Look-ups in named tables: a row name and a column name give one cell, copied from the table.

teref
|  | tufe | dizo | tobegep | parefod | lelefen |
|---|---|---|---|---|---|
| dip | 15.581 | -24.671 | 12.933 | -10.640 | -16.766 |
| zut | -16.756 | 41.468 | -1.596 | -21.657 | -15.677 |
| fasi | 8.942 | -10.506 | -8.845 | -20.321 | -13.931 |
| deveb | -21.299 | -30.263 | -1.878 | 1.860 | -27.393 |
| tugepu | 16.168 | 51.982 | 0.416 | -1.609 | -0.944 |
| zakiso | -8.833 | 6.032 | -5.258 | -5.195 | -40.656 |
| zug | -7.106 | 3.082 | 13.671 | -7.589 | -20.113 |
| zik | 16.314 | -55.786 | -15.731 | 1.388 | 11.066 |
| ret | 1.537 | 13.458 | 3.058 | -19.985 | -20.957 |

tobegep of tugepu is 0.416
tufe of zut is -16.756
lelefen of zug is -20.113
dizo of ret is 13.458
tobegep of dip is 12.933
lelefen of zakiso is -40.656
dizo of deveb is -30.263
tobegep of zug is 13.671
parefod of zik is 1.388

remotov.tsv
	voma	zib	sela	pog
kerog	-16.25	-34.11	-34.47	36.83
ruzibif	34.21	-13.98	62.16	45.75
vuv	-28.86	-14.72	-64.04	16.50

What is the voma of kerog in remotov?
-16.25
What is the pog of ruzibif in remotov?
45.75
What is the pog of kerog in remotov?
36.83
What is the sela of vuv in remotov?
-64.04
What is the zib of kerog in remotov?
-34.11
What is the sela of ruzibif in remotov?
62.16
What is the voma of ruzibif in remotov?
34.21
What is the sela of kerog in remotov?
-34.47
What is the zib of ruzibif in remotov?
-13.98
What is the zib of vuv in remotov?
-14.72

mipuz =
cols = zukuv, gopitu, fuz, gutudag, mebika, vuf, zukurol, norile, sikupa
tok: [0.685, -0.405, -0.243, -0.141, -0.401, 0.387, -0.368, 0.679, -0.523]
kod: [0.679, -0.862, 0.222, 0.244, -0.318, -0.143, -0.560, -0.207, -0.455]
figivab: [-0.788, -0.598, -0.828, -0.724, 0.136, -0.784, 0.141, -0.628, 0.271]
sodasa: [-0.157, 0.333, -0.241, 0.128, 0.164, 0.207, 0.352, 0.144, -0.779]

fuz of kod: 0.222
sikupa of kod: -0.455
vuf of tok: 0.387
gutudag of figivab: -0.724
mebika of figivab: 0.136
sikupa of figivab: 0.271
sikupa of tok: -0.523
fuz of sodasa: -0.241

vem:
       ritesi  mus  fepa  pugek  tavo  fuvaz  babilu  nozir
sela       47   53    33     47    52     63      44     30
gak        22   24    42     25    52     11      49     25
lel        43   61    65     61    39     26      37     46
bab        39   33    20     38    35     60      34     39
zad        51   45    34     40    58     63      60     39
tuta       60   48    76     40    56     25      55     45
verir      59   14    63     18    66     15      56     19

zad, tavo: 58
verir, pugek: 18
lel, pugek: 61
sela, pugek: 47
verir, fuvaz: 15
lel, fepa: 65
verir, tavo: 66
tuta, fepa: 76
bab, mus: 33
lel, nozir: 46
sela, mus: 53
verir, fepa: 63
bab, ritesi: 39
gak, mus: 24
gak, tavo: 52
gak, fuvaz: 11
tuta, mus: 48
gak, fepa: 42
lel, mus: 61
bab, tavo: 35

zagof.csv
,sot,laline,suvef,gamep,somuv,dit,duzaf,dal,pegevi
vokig,48,83,72,40,80,102,130,48,1
ralil,167,142,143,102,137,129,32,130,75
rulif,36,62,63,72,21,26,113,22,40
gerat,52,68,27,59,49,43,93,17,49
kip,123,93,114,101,102,94,89,123,119
gali,14,53,48,78,17,121,169,205,136
zaso,97,78,115,57,68,90,109,65,92
lerut,131,116,175,36,160,140,60,97,45
lem,94,76,31,141,128,65,21,60,124
mik,92,107,92,101,95,83,80,162,59
niva,109,75,112,139,83,96,68,110,84
kazop,105,106,74,158,114,38,28,122,118
zet,134,107,118,163,126,98,54,88,112

What is the pegevi of kazop in zagof? 118
What is the laline of lem in zagof? 76
What is the somuv of niva in zagof? 83
What is the dal of kazop in zagof? 122
What is the gamep of gerat in zagof? 59
What is the pegevi of mik in zagof? 59
What is the dit of mik in zagof? 83
What is the dit of lem in zagof? 65
What is the suvef of rulif in zagof? 63
Row with the largest duzaf: gali

reg:
	sut	nin	lilevak
fiv	167	29	173
zos	89	155	67
sisesim	88	144	81
tet	85	146	75
zas	107	215	123
tul	119	124	144
mib	138	91	157

lilevak of zos: 67
lilevak of mib: 157
lilevak of fiv: 173
sut of zos: 89
sut of sisesim: 88
lilevak of tul: 144
lilevak of sisesim: 81
nin of zos: 155
nin of tul: 124

lof:
|  | fuf | lipivir | dilene | boduke | vos | kebe | laf | defolor | gef |
|---|---|---|---|---|---|---|---|---|---|
| zarula | 5.150 | 3.453 | 2.555 | 6.899 | 4.127 | 3.540 | 4.660 | 5.564 | 8.057 |
| faf | 3.587 | 3.265 | 5.277 | 5.613 | 5.252 | 5.601 | 3.599 | 4.904 | 8.087 |
| sil | 4.431 | 5.348 | 1.871 | 8.426 | 5.663 | 3.115 | 7.050 | 7.370 | 5.085 |
| fam | 6.577 | 5.721 | 4.328 | 5.404 | 2.595 | 2.484 | 5.215 | 4.871 | 5.308 |
| kob | 4.270 | 3.467 | 3.495 | 7.250 | 6.980 | 5.630 | 4.622 | 7.039 | 6.618 |

faf, boduke: 5.613
sil, dilene: 1.871
kob, lipivir: 3.467
zarula, defolor: 5.564
zarula, dilene: 2.555
fam, laf: 5.215

goz
columns: sada, susi
sis: [65, -55]
bokidip: [68, -54]
gipibo: [-58, 33]

susi of bokidip is -54
sada of bokidip is 68
sada of gipibo is -58
sada of sis is 65
susi of sis is -55
susi of gipibo is 33

Table nifu
,nazed,ked,fafo
porav,2838,6381,5520
vur,5717,3174,2321
levogop,-4107,7755,4169
fazi,5567,1054,-4417
bavi,2971,-1938,5743
bifov,-5708,6756,6130
limupa,-1058,59,-2072
dunofop,-1661,7146,-874
dasap,-3841,7218,2650

limupa, fafo => -2072
limupa, nazed => -1058
limupa, ked => 59
dunofop, fafo => -874
porav, fafo => 5520
bavi, fafo => 5743

bapin =
|  | notusi | vef | gazu |
|---|---|---|---|
| pel | -29 | 10 | 53 |
| zam | -67 | 69 | 53 |
| lim | -29 | 10 | 53 |
| gepogep | -29 | 10 | 23 |
| tifo | -40 | -25 | 16 |
| kuzi | 26 | 10 | 76 |
| pipelab | 59 | 10 | 53 |
| fudamed | -29 | 50 | 53 |
| zul | -29 | 4 | -89 |
| tisufas | 17 | 10 | 53 |
| nepiz | 69 | 10 | 53 |

What is the gazu of pel in bapin? 53
What is the notusi of tisufas in bapin? 17
What is the notusi of gepogep in bapin? -29
What is the notusi of tifo in bapin? -40
What is the gazu of kuzi in bapin? 76
What is the vef of gepogep in bapin? 10
What is the vef of fudamed in bapin? 50
What is the gazu of nepiz in bapin? 53
What is the gazu of gepogep in bapin? 23

pes.csv
,buzibat,daz
redamit,12,40
zof,50,52
budokob,63,56
masiv,87,54
pefi,30,19
rel,22,82
sekam,68,36
rozi,7,71
ditiz,8,64

redamit, daz => 40
rel, buzibat => 22
rozi, buzibat => 7
ditiz, buzibat => 8
sekam, buzibat => 68
redamit, buzibat => 12
rel, daz => 82
zof, daz => 52
ditiz, daz => 64
masiv, buzibat => 87
Which row has the largest buzibat? masiv

Table vis
         kapu   zes  tizu  zufile   zev  nofo  dogetiv  gopatod  gike   mer
gopa     4.07  6.11  4.67    9.20  4.80  6.22     4.91     6.21  5.72  5.67
favana   3.39  2.62  4.17    1.67  4.74  7.41     6.83     5.60  3.88  2.48
tos      3.30  3.20  3.35    2.99  5.12  7.16     6.52     4.30  3.26  7.76
buzisad  1.43  2.20  9.02    4.78  6.70  0.39     5.49     3.32  5.65  4.54
bapek    7.57  7.39  3.11    5.76  5.42  9.13     4.87     4.45  3.41  4.47
vafa     6.96  6.74  5.28    5.92  3.78  3.65     3.17     3.22  4.76  7.06
davefe   5.65  5.57  5.72    8.92  6.54  4.29     4.47     5.90  5.47  5.61
repeza   3.87  3.43  1.39    3.53  4.62  7.10     5.80     3.75  3.26  5.06

What is the nofo of gopa in vis?
6.22
What is the mer of davefe in vis?
5.61
What is the gopatod of buzisad in vis?
3.32
What is the tizu of tos in vis?
3.35
What is the mer of vafa in vis?
7.06
What is the nofo of bapek in vis?
9.13
What is the dogetiv of tos in vis?
6.52
What is the dogetiv of gopa in vis?
4.91
What is the dogetiv of bapek in vis?
4.87
What is the dogetiv of vafa in vis?
3.17
What is the gike of tos in vis?
3.26
What is the zes of favana in vis?
2.62
What is the gopatod of favana in vis?
5.60
Which row has the largest nofo? bapek

